Below is a small trained network, with its code and all its weights. Each question gives an input and a target symbol and asks what happens when units are switched off, that is, made to give their printed mean instead of their output.

import numpy as np


def w(rows, s, z=0):
    codes = np.array(rows[::2]) - 128.0
    scale = np.full(codes.shape[1], s)
    scale[-1] = z or s
    return codes * scale


def norm(h):
    return h / np.sqrt((h * h).mean(-1, keepdims=True) + 1e-5)


def f(y):
    return np.maximum(y, 0)


def softmax(a):
    e = np.exp(a - a.max(-1, keepdims=True))
    return e / e.sum(-1, keepdims=True)


def log_softmax(a):
    a = a - a.max(-1, keepdims=True)
    return a - np.log(np.exp(a).sum(-1, keepdims=True))


def net(x, mask):
    ids = ['αβγδεηθλμξπστψ'.index(c) for c in x.split()]
    T = len(ids)
    res = E[ids] + P[:T]
    r = norm(res)
    for j in range(3):
        rows = slice(3 * j, 3 * j + 3)
        q, k, v = (r @ M[0][rows].T for M in (Q, K, V))
        z = softmax(np.where(np.tri(T) > 0, q @ k.T / 3**0.5, -1e9)) @ v
        o = O[0][rows]
        res = res + np.where(mask[j], z, o[:, -1]) @ o[:, :-1]
    y = f(norm(res) @ A[0][:, :-1].T + A[0][:, -1])
    res = res + np.where(mask[3:7], y, B[0][:, -1]) @ B[0][:, :-1]
    return log_softmax(norm(res)[-1] @ U[:, :-1].T + U[:, -1])


Q, K, V, O, A, B = {}, {}, {}, {}, {}, {}
E = w([
[121,162,140,160],'α',
[113,173,159,149],'β',
[130,179,163,144],'γ',
[128,179,130,152],'δ',
[132,179,139,169],'ε',
[142,151,151,155],'η',
[140,180,137,148],'θ',
[128,170,144,140],'λ',
[2,97,107,220],'μ',
[141,166,130,156],'ξ',
[141,163,151,146],'π',
[145,158,138,173],'σ',
[144,154,166,162],'τ',
[148,166,144,161],'ψ',
],0.0042)
P = w([
[125,23,81,57],'0',
[168,144,193,153],'1',
[159,160,193,158],'2',
[143,167,195,156],'3',
[146,174,198,164],'4',
[149,189,194,176],'5',
[139,190,188,176],'6',
[141,195,182,179],'7',
[133,207,180,186],'8',
[140,217,177,193],'9',
[129,223,173,180],'10',
[132,233,156,190],'11',
[129,240,155,194],'12',
[129,249,152,187],'13',
],0.0017)
Q[0] = w([
[136,85,80,61],'h0',
[99,241,192,208],'h0',
[170,38,48,49],'h0',
[168,46,77,53],'h1',
[82,206,166,227],'h1',
[139,83,70,80],'h1',
[151,20,50,2],'h2',
[149,5,29,58],'h2',
[84,214,160,234],'h2',
],0.0075)
K[0] = w([
[49,197,153,202],'h0',
[166,54,31,23],'h0',
[50,200,199,206],'h0',
[78,184,151,248],'h1',
[173,94,111,25],'h1',
[122,181,178,219],'h1',
[204,239,221,109],'h2',
[190,195,201,119],'h2',
[29,2,86,200],'h2',
],0.006)
V[0] = w([
[126,117,253,130],'h0',
[205,101,165,37],'h0',
[176,24,138,178],'h0',
[54,84,108,64],'h1',
[147,188,174,185],'h1',
[134,249,106,122],'h1',
[49,62,113,94],'h2',
[246,163,79,66],'h2',
[119,192,218,52],'h2',
],0.0051)
O[0] = w([
[126,219,163,61,67],'h0',
[114,168,29,100,196],'h0',
[9,116,140,98,183],'h0',
[124,189,104,195,84],'h1',
[157,103,189,68,129],'h1',
[213,75,116,118,138],'h1',
[123,208,180,255,177],'h2',
[79,90,13,94,22],'h2',
[183,173,88,102,3],'h2',
],0.0046,0.0028)
A[0] = w([
[120,125,173,132,67],'n0',
[120,158,81,39,70],'n1',
[3,121,206,186,250],'n2',
[83,191,187,191,214],'n3',
],0.0041,0.0012)
B[0] = w([
[147,93,2,238,152],'n0',
[138,132,191,3,155],'n1',
[145,143,212,199,253],'n2',
[225,80,206,134,243],'n3',
],0.0027,0.0039)
U = w([
[140,159,238,247,218],'α',
[224,222,223,174,175],'β',
[242,209,131,3,150],'γ',
[210,35,58,217,85],'δ',
[218,5,209,37,148],'ε',
[20,203,147,127,52],'η',
[218,69,46,98,103],'θ',
[180,246,1,234,162],'λ',
[146,129,172,156,3],'μ',
[44,27,57,196,163],'ξ',
[77,220,39,73,122],'π',
[35,50,191,124,78],'σ',
[72,216,194,28,82],'τ',
[68,85,96,44,134],'ψ',
],0.0083,0.0031)

Each question gives the input, a string of symbols that net reads in full, and the target symbol t.
The units are the heads (3 rows each of Q, K, V and O) and the neurons (one row each of A and B). Each row of codes is followed by its name. A weight is (code - 128) times the scale printed after its matrix; where a second scale follows, it is the last column's (O, A, B and U).
mask holds one flag per unit, heads first, then neurons. A switched-off unit (its flag False) gives its mean, the last column of its rows in O or B, instead of its output. The means were averaged over made-up inputs and are rounded, as every weight is.
A unit's drop is (log p(t) with every unit on - log p(t) with that unit switched off) / (log p(t) with every unit on - log p(t) with every unit switched off).
The circuit of an input: a set's keep is (log p(t) with only the set's units on - log p(t) with every unit switched off) / (log p(t) with every unit on - log p(t) with every unit switched off). Starting from all 7 units, units are removed one at a time, each time the one whose removal leaves the highest keep (on an exact tie, the one counted first), for as long as the keep stays at least 0.8.
units of the circuit, in order: the units of the circuit, biggest drop first
most important unit: the unit with the biggest drop
heads that matter: for each layer, one digit per head in row order, 1 if its drop is at least 0.15 and else 0, layers parted by /
drop of u: that unit's drop, to one decimal
input θ σ σ, target θ: units of the circuit, in order : h2
input γ γ ξ λ ε β λ γ δ π, target γ: heads that matter : 001
input δ η λ λ ξ π β θ ε α, target δ: heads that matter : 101
input π λ τ λ ξ ε, target π: units of the circuit, in order : h2, h0
input γ π λ ε, target γ: heads that matter : 001
input σ δ ψ, target σ: heads that matter : 001
input π α τ δ λ, target π: heads that matter : 001
input λ α ξ, target λ: heads that matter : 000
input ξ β τ τ η, target ξ: heads that matter : 001
input γ λ λ λ, target γ: heads that matter : 001
input ε γ β ε β γ, target ε: heads that matter : 011
input ε β ε λ λ λ τ δ γ λ ξ, target ε: drop of h2 : 0.2
input π γ ε ε ψ λ λ τ γ ξ, target π: drop of n2 : 0.0
input γ γ η, target γ: most important unit : h2
input ε π δ λ λ α, target ε: drop of h1 : 0.3
input γ ξ ξ τ ξ, target γ: drop of h0 : 0.1
